[[246 769 177 233 400  28 870 849 746 405]
 [124 747 218 227 692  74 866 850 682 480]
 [ 67 756 228 210 496  74 847 870 670 515]
 [ 55 747 237 226 523  95 847 845 649 532]
 [323 770 188 226 737  29 881 828 760 383]
 [149 743 217 210 580  64 868 842 681 461]
 [290 767 184 228 643  35 869 848 748 399]
 [176 746 214 224 551  60 877 838 706 454]
 [214 748 201 225 244  51 873 852 731 432]] Out: 246

[[5 5 4 3 4 3 4 3]
 [3 1 6 5 2 3 5 2]
 [6 1 3 2 4 3 4 3]
 [3 1 7 4 3 1 1 3]
 [3 5 2 2 4 4 2 4]
 [4 4 2 3 3 2 2 4]
 [3 4 2 3 1 1 3 3]
 [1 4 4 4 1 2 3 2]
 [2 5 5 5 1 1 2 3]
 [2 2 6 0 2 1 4 5]
 [2 4 4 2 4 4 2 3]
 [1 2 1 2 4 5 3 4]] Out: 5

[[ -8 -15 -32  -6  12 -19 -12   3  -7  -9  -5   5  -4]
 [-17 -16 -29  -4  -7  -7 -13   0  -6   6 -23  -7   5]
 [  0   9  -7 -12   9 -27  -8   6   9 -15   3  -3 -17]
 [-11 -22   0   7  20 -14  -9 -14  -7  -2  -8   5   8]
 [ -4   0  26  -5   4  -3   1 -20   0   7  -1 -10 -16]
 [ -4  -3 -24 -18  -9 -14  -4 -15   0  13 -13 -12 -19]
 [-14 -14  -7   8  22  -9  -9 -10  -1  -2 -21   4   6]
 [-16   4  -4 -12  -3 -23 -14   2  12   7 -18 -18 -11]] Out: -8

[[4 3 3 5 3 4 5 2 5 6 6 4 6 5 4]
 [2 6 5 4 5 4 5 5 3 5 4 3 6 5 4]
 [4 1 5 3 4 3 4 5 6 4 6 3 6 2 4]
 [5 4 5 4 3 4 4 5 5 7 3 4 6 5 4]
 [2 6 4 2 4 6 5 6 6 3 4 5 3 0 6]
 [3 2 4 4 4 6 4 5 5 4 4 5 3 0 7]
 [3 5 5 5 4 6 5 4 5 2 2 4 5 4 5]] Out: 4

[[ 92 160 172  99 154  92  95  74  78 118 135  77 113  63 113 102]
 [ 90 139 163 173 119  87  92  72 112 147 119 174 113  90 148  67]
 [126 100 107 177 157 152 197  98 167 112  83  77 156 142  99 150]
 [157 131 211 150 119  88 119 145  64 157 159 160 184 127 128  99]
 [114 104 159 217 117  96 129  76 114 168 106 194 145 118 138  71]
 [200 160 170  57 164  81 132 174 105 141 141  93 121 130 157 137]
 [102 103 112 227 126 115 159  60 139 137  81 148 135 106 121  91]
 [119 157 181  87 125 114  97 164  65 110 173  63 149  94 113 137]
 [119 161 134 109 193 104 145  89 122  97 103  43 125  87 107 144]
 [ 85 123 198 155 109 113  87  96  66 137 162 143 163  94 107  84]] Out: 92
---
[-15.9  20.2   5.0 -13.9  11.8  15.5  63.8] out 63.8, -15.9

[[ 44.1  33.8  24.5  -2.4]
 [-50.5 -30.4   9.8  70.8]
 [ 17.4 -21.4 -26.3  55.4]] out -2.4, 17.4

[-66.0  24.4 -40.4  -5.2   3.4  54.4 -25.6] out -25.6, -66.0

[ 17.4  49.6 -73.6  29.5  10.4] out 10.4, 17.4

[61.7 -9.8  9.2 14.5  6.7 31.1] out 31.1, 61.7

[-25.1  55.8  25.4 -76.9] out -76.9, -25.1

[-66.5  -3.8  42.5  15.5] out 15.5, -66.5

[-17.1  82.2  13.9  21.6] out 21.6, -17.1

[[ -1.8  -2.2  -2.2  -1.6  -2.2]
 [  4.3  -5.5  40.6 -52.9 -13.9]
 [-46.1  33.3 -72.0  44.5  41.4]] out -2.2, -46.1
---
((14, 62, 41, 75, 47, 39), (34, 66, 66, 61, 47, 30), (42, 55, 34, 68, 44, 58)): 66
((93, 38, 112, 80), (52, 192, 19, 85)): 38
((5437, 5908, 2363, 3585, 5251, 3429), (2607, 2856, 5788, 5361, 7561, 8414)): 5908
((6, 8, 6, 8, 2), (5, 7, 8, 8, 2)): 8
((378, 434, 343, 922, 567, 119, 569), (940, 269, 556, 197, 447, 350, 89)): 434
((8736, 4282, 9696, 5251, 3654, 2193, 3638), (4128, 3884, 3816, 4325, 4635, 4680, 5501), (6612, 8264, 4166, 4182, 2277, 7020, 7735)): 3884
---
Q:  1.02  -0.92   1.62  -0.20  -1.02
A: -1.02
Q: -0.388  -1.332  -0.738  -0.647   0.617  -0.003   1.851
A: 1.851
Q:  151.2   133.6  -142.5   142.1
A: 142.1
Q: -0.17   0.11   0.17  -0.07
A: -0.07
Q:  14.8   -9.9   10.9   10.4  -16.9    1.4   17.8
A: 17.8
Q: -0.176  -0.007   0.014   0.186   0.063  -0.039   0.000
A: 0.000
Q: -16.36    6.14   11.25  -10.81   -5.11    9.91   -4.52
A: -4.52
Q:  12.8   -6.8   -7.1   -5.7    7.3  -10.4    9.7
A: 9.7
Q:  0.068   0.080   0.070  -0.158   0.130   0.043  -0.100
A: -0.100
---
array([[ 23.0, -12.7,   6.4, -60.8],
       [-33.9,  19.3, -10.6, -60.8]]) gives 19.3

[72.4, 70.9, 48.8, 55.7, 73.3, 51.4] gives 55.7

array([[ -9.4,  -0.2,  -2.1,   1.3,  -9.8,  13.2],
       [ 10.1,  20.2,  72.5,  47.1, -14.5,  69.6]]) gives 47.1

[ -0.9,  55.8,  75.6,  48.0, -58.4] gives 75.6

array([[-18.5,  -8.3, -54.5, -67.0,  19.0, -71.1],
       [-18.5,   5.5, -46.4, -67.0,  19.0, -61.6]]) gives -67.0

array([[ 43.9, -39.8, -53.0,  34.0, -45.6,  36.1,  62.6],
       [  4.1,  -9.1, -11.6,  -0.6, -14.8,  -0.7,   5.4],
       [ 24.3,  28.2,  20.2,  27.5,  36.5,  35.5,  27.7]]) gives 36.5

array([[-57.2,   8.2, -42.9, -48.2, -46.5, -49.2],
       [ 76.0,   1.3, -58.8, -55.6, -54.6, -52.8]]) gives -55.6

[ 44.2,  42.4,  -7.5,  27.7, -78.1] gives -7.5
---
Q:
183,39,108,150
152,113,114,179
218,88,161,98
A: 88

Q:
131,123,185,133,105,172
139,125,204,139,107,189
77,174,44,145,117,93
A: 145

Q:
-9,17,26,20
-29,-18,3,18
16,-5,22,-9
A: -5

Q:
7,8,4,6,7,7,3
3,8,5,7,7,3,8
6,5,1,7,8,5,8
A: 8

Q:
251,180,-766,445
952,-302,-205,177
883,-253,-259,200
A: -253

Q:
422,771,-82,401
165,587,-927,236
419,413,861,17
A: 413

Q:
42,35,38,49,45,37
16,88,57,1,9,71
46,23,36,57,51,30
A: 57
